Below is a small trained network, with its code and all its weights. Each question gives an input and a target symbol and asks what happens when units are switched off, that is, made to give their printed mean instead of their output.

import numpy as np


def w(rows, s, z=0):
    codes = np.array(rows[::2]) - 128.0
    scale = np.full(codes.shape[1], s)
    scale[-1] = z or s
    return codes * scale


def f(y):
    return np.maximum(y, 0)


def softmax(a):
    e = np.exp(a - a.max(-1, keepdims=True))
    return e / e.sum(-1, keepdims=True)


def log_softmax(a):
    a = a - a.max(-1, keepdims=True)
    return a - np.log(np.exp(a).sum(-1, keepdims=True))


def net(x, mask):
    ids = ['ΘΛΠβμφ'.index(c) for c in x.split()]
    T = len(ids)
    res = E[ids] + P[:T]
    u = 0
    for l in range(2):
        r = res
        for j in range(2):
            rows = slice(4 * j, 4 * j + 4)
            q, k, v = (r @ M[l][rows].T for M in (Q, K, V))
            z = softmax(np.where(np.tri(T) > 0, q @ k.T / 4**0.5, -1e9)) @ v
            o = O[l][rows]
            res = res + np.where(mask[u + j], z, o[:, -1]) @ o[:, :-1]
        u += 2
        y = f(res @ A[l][:, :-1].T + A[l][:, -1])
        res = res + np.where(mask[u : u + 4], y, B[l][:, -1]) @ B[l][:, :-1]
        u += 4
    return log_softmax(res[-1] @ U[:, :-1].T + U[:, -1])


Q, K, V, O, A, B = {}, {}, {}, {}, {}, {}
E = w([
[159,68,148,163,90,156,141,143,149,87,54,126],'Θ',
[142,197,140,139,89,148,114,176,194,130,105,129],'Λ',
[140,39,117,71,107,103,179,101,191,153,179,131],'Π',
[151,186,142,143,122,165,156,69,124,101,89,153],'β',
[159,125,85,145,162,157,99,177,115,136,103,113],'μ',
[84,131,83,193,127,128,124,136,179,1,138,113],'φ',
],0.021)
P = w([
[164,84,215,192,137,132,97,33,159,220,211,145],'0',
[109,111,195,188,222,64,204,111,190,228,106,174],'1',
[104,108,225,162,195,193,169,192,134,151,224,206],'2',
[126,149,143,171,88,195,96,94,129,178,186,22],'3',
[83,171,102,119,155,55,174,110,180,192,40,89],'4',
[121,118,161,92,164,128,176,210,123,95,158,254],'5',
[142,121,136,124,69,225,102,160,82,101,237,119],'6',
[118,171,43,115,71,61,133,88,136,184,48,22],'7',
[148,129,90,68,154,20,188,187,138,105,58,241],'8',
[120,102,101,62,86,180,133,160,70,84,184,194],'9',
[83,136,22,65,49,122,112,95,56,166,101,101],'10',
],0.0084)
Q[0] = w([
[137,140,101,105,108,96,95,112,142,115,136,142],'L0H1',
[113,125,97,77,132,106,119,128,130,55,115,123],'L0H1',
[142,120,130,85,122,136,100,112,160,122,140,131],'L0H1',
[131,134,222,119,178,80,77,111,122,137,146,111],'L0H1',
[157,37,99,205,67,175,176,127,111,164,95,114],'L0H2',
[129,72,56,131,142,210,147,254,196,160,70,114],'L0H2',
[114,190,164,126,116,151,128,192,112,109,40,158],'L0H2',
[176,20,122,183,178,51,200,54,91,152,145,166],'L0H2',
],0.0073)
K[0] = w([
[98,82,113,130,124,144,98,105,146,135,113,166],'L0H1',
[146,153,126,198,136,104,183,137,136,124,177,101],'L0H1',
[151,92,116,118,115,95,106,97,143,123,132,134],'L0H1',
[134,119,121,107,91,172,179,143,116,168,103,122],'L0H1',
[152,5,108,106,181,177,96,103,180,68,78,124],'L0H2',
[109,43,116,89,176,149,36,205,181,175,106,82],'L0H2',
[131,103,255,16,111,152,86,148,93,223,74,99],'L0H2',
[17,83,70,192,125,157,115,63,108,78,118,158],'L0H2',
],0.0072)
V[0] = w([
[1,137,132,178,55,96,54,82,113,74,153,163],'L0H1',
[76,96,126,121,115,221,190,112,162,185,143,104],'L0H1',
[230,135,206,104,104,181,163,123,157,179,107,175],'L0H1',
[242,143,160,177,133,129,80,111,135,176,81,140],'L0H1',
[192,167,110,89,212,138,131,89,126,95,140,103],'L0H2',
[106,171,188,149,112,170,144,96,136,129,86,148],'L0H2',
[163,169,173,111,90,136,152,137,88,119,93,128],'L0H2',
[133,128,131,167,130,118,116,119,176,78,125,117],'L0H2',
],0.0074)
O[0] = w([
[224,80,230,119,194,54,119,106,162,193,177,91,39],'L0H1',
[39,125,127,41,137,225,60,152,254,111,30,181,222],'L0H1',
[1,170,107,159,145,231,192,80,215,133,45,106,252],'L0H1',
[83,169,62,240,115,218,251,183,108,187,104,185,238],'L0H1',
[124,166,84,136,61,70,138,181,6,105,123,128,121],'L0H2',
[181,96,74,10,124,169,99,184,201,59,94,115,173],'L0H2',
[199,98,155,55,151,85,52,107,142,79,99,80,95],'L0H2',
[76,164,87,200,100,145,42,78,108,118,73,186,197],'L0H2',
],0.0066,0.0037)
A[0] = w([
[179,121,171,77,102,143,105,112,207,126,118,129,202],'L0N1',
[197,98,165,64,140,75,114,113,94,136,170,96,2],'L0N2',
[188,139,71,134,166,191,137,186,86,151,84,115,164],'L0N3',
[205,126,151,118,131,186,93,79,122,254,116,158,37],'L0N4',
],0.0072,0.0021)
B[0] = w([
[134,143,140,142,73,87,117,120,58,134,152,154,185],'L0N1',
[1,160,89,200,70,191,206,146,160,123,84,161,140],'L0N2',
[21,110,134,91,84,85,88,111,124,137,120,203,255],'L0N3',
[76,147,134,117,166,168,126,154,156,150,158,48,142],'L0N4',
],0.011,0.009)
Q[1] = w([
[134,164,104,150,207,189,127,135,167,135,117,134],'L1H1',
[158,150,113,118,86,78,100,114,102,143,155,173],'L1H1',
[120,97,116,79,148,109,67,187,164,116,119,109],'L1H1',
[128,119,102,95,148,102,43,98,125,85,134,138],'L1H1',
[122,140,187,159,239,128,217,139,157,168,110,178],'L1H2',
[207,123,123,80,155,36,69,108,96,179,149,48],'L1H2',
[121,130,183,79,152,4,161,156,156,100,114,192],'L1H2',
[77,153,95,162,110,60,144,82,188,148,25,87],'L1H2',
],0.014)
K[1] = w([
[148,77,141,113,114,169,174,137,141,167,100,117],'L1H1',
[84,72,105,146,129,117,138,124,115,87,136,98],'L1H1',
[163,192,195,130,121,137,160,81,141,103,121,129],'L1H1',
[151,131,192,157,87,111,141,156,201,96,115,114],'L1H1',
[60,124,213,133,129,206,134,109,108,118,178,99],'L1H2',
[155,122,184,62,126,173,175,168,115,213,91,208],'L1H2',
[167,108,101,104,50,247,67,153,73,113,188,137],'L1H2',
[142,113,160,132,199,115,150,183,165,35,181,233],'L1H2',
],0.013)
V[1] = w([
[113,134,114,168,179,101,83,109,162,74,174,90],'L1H1',
[121,114,153,205,176,128,172,111,114,74,134,96],'L1H1',
[149,165,63,176,206,130,148,165,151,105,140,115],'L1H1',
[151,98,82,117,159,119,129,146,86,120,125,118],'L1H1',
[148,2,175,145,109,139,160,82,105,76,68,96],'L1H2',
[149,25,36,97,159,93,161,144,207,175,241,109],'L1H2',
[78,53,121,126,137,119,49,185,69,164,82,134],'L1H2',
[108,131,116,56,139,171,171,29,54,162,122,146],'L1H2',
],0.0094)
O[1] = w([
[124,3,79,67,44,98,126,116,99,168,186,97,89],'L1H1',
[124,30,148,104,66,161,121,79,61,83,133,112,105],'L1H1',
[106,35,132,82,104,159,72,89,85,136,116,85,102],'L1H1',
[149,115,174,93,141,144,143,125,122,112,154,119,12],'L1H1',
[6,209,137,179,151,35,159,127,21,101,225,87,87],'L1H2',
[137,153,145,66,107,108,127,126,211,34,218,119,30],'L1H2',
[169,128,151,198,92,54,64,66,240,165,143,221,155],'L1H2',
[57,80,201,97,74,37,81,131,86,135,18,111,77],'L1H2',
],0.008,0.011)
A[1] = w([
[99,142,146,164,93,130,131,105,160,152,86,168,134],'L1N1',
[154,178,150,159,254,126,148,168,155,113,141,98,40],'L1N2',
[243,100,183,81,148,62,117,124,61,220,192,107,253],'L1N3',
[120,136,180,115,111,128,142,175,157,135,66,66,143],'L1N4',
],0.008,0.0047)
B[1] = w([
[161,94,222,48,171,139,146,129,125,109,168,53,252],'L1N1',
[82,123,254,52,109,106,182,39,80,198,158,113,153],'L1N2',
[129,222,96,187,251,84,137,185,176,138,121,120,141],'L1N3',
[200,130,54,142,66,74,131,120,108,168,189,120,163],'L1N4',
],0.0095,0.026)
U = w([
[124,140,134,227,162,107,167,80,102,143,136,143,201],'Θ',
[143,149,56,183,153,164,155,130,148,115,79,154,192],'Λ',
[86,98,108,92,88,117,148,126,133,79,105,98,163],'Π',
[132,77,130,88,88,107,154,104,43,156,111,108,54],'β',
[146,102,139,139,139,103,100,78,121,136,125,146,116],'μ',
[179,117,110,94,255,114,129,154,83,94,166,45,3],'φ',
],0.0074,0.0054)

Each question gives the input, a string of symbols that net reads in full, and the target symbol t.
The units are the heads (4 rows each of Q, K, V and O) and the neurons (one row each of A and B). Each row of codes is followed by its name. A weight is (code - 128) times the scale printed after its matrix; where a second scale follows, it is the last column's (O, A, B and U).
mask holds one flag per unit, layer by layer, with each layer's heads first. A switched-off unit (its flag False) gives its mean, the last column of its rows in O or B, instead of its output. The means were averaged over made-up inputs and are rounded, as every weight is.
A unit's drop is (log p(t) with every unit on - log p(t) with that unit switched off) / (log p(t) with every unit on - log p(t) with every unit switched off).
The circuit of an input: a set's keep is (log p(t) with only the set's units on - log p(t) with every unit switched off) / (log p(t) with every unit on - log p(t) with every unit switched off). Starting from all 12 units, units are removed one at a time, each time the one whose removal leaves the highest keep (on an exact tie, the one counted first), for as long as the keep stays at least 0.8.
circuit, biggest first: the units of the circuit, biggest drop first
unit that matters most: the unit with the biggest drop
k most important neurons: the k neurons with the biggest drops, biggest first
k most important neurons of layer l: the k neurons of layer l with the biggest drops, biggest first
heads that matter: for each layer, one digit per head in row order, 1 if its drop is at least 0.15 and else 0, layers parted by /
input Λ μ μ Λ Π Θ μ μ Λ β μ, target Λ: heads that matter	00 / 11
input φ μ β φ β μ Π Π, target μ: heads that matter	11 / 01
input μ μ β, target μ: heads that matter	00 / 01
input μ β φ μ β Λ β Π, target Θ: circuit, biggest first	L0N3, L0H2, L1H1
input Λ μ Θ, target Λ: most important neuron of layer 0	L0N4
input β μ μ Π, target μ: heads that matter	00 / 01
input μ μ β Π μ Π, target Π: heads that matter	10 / 01
input β Θ Π φ Θ, target Λ: 4 most important neurons	L1N1, L0N1, L0N3, L1N2
input μ Θ μ Π Θ μ Θ Π φ Θ φ, target φ: heads that matter	10 / 11
input Π Π β φ φ, target β: heads that matter	11 / 01
input Π β φ φ Λ Π, target φ: circuit, biggest first	L0N3, L0H1
input Θ φ μ μ β φ Θ β, target φ: heads that matter	11 / 11
input Π Θ Λ Π Π, target Λ: circuit, biggest first	L1H2, L1H1
input μ Θ φ μ Π Π μ μ β, target Θ: heads that matter	10 / 11
input Θ Λ μ φ β β β, target Π: unit that matters most	L0H2
input μ β β Θ Λ μ Θ φ φ Λ β, target φ: 2 most important neurons	L1N3, L0N3
input Π β β μ φ β Λ Λ Θ, target Θ: 2 most important neurons	L0N3, L1N2
input Θ Θ φ μ β β β μ Θ μ, target Π: heads that matter	10 / 11
input μ Λ φ Π μ μ β Π, target Λ: 2 most important neurons of layer 0	L0N3, L0N2
input β Θ μ μ μ μ μ Π μ, target μ: unit that matters most	L1H2
input Π μ μ, target Π: circuit, biggest first	L1H2, L0N3
input μ φ Π μ β β, target Λ: heads that matter	01 / 11
input φ Π Θ Λ β Λ β β Λ φ, target β: circuit, biggest first	L0H1, L1H1
input Λ Θ β μ φ, target Θ: heads that matter	00 / 11
input β Π μ Λ β, target μ: circuit, biggest first	L1N1, L1H2
input Π μ Π Π Π, target Π: heads that matter	00 / 01
input μ Π Θ β μ φ Λ, target Θ: most important neuron	L0N3
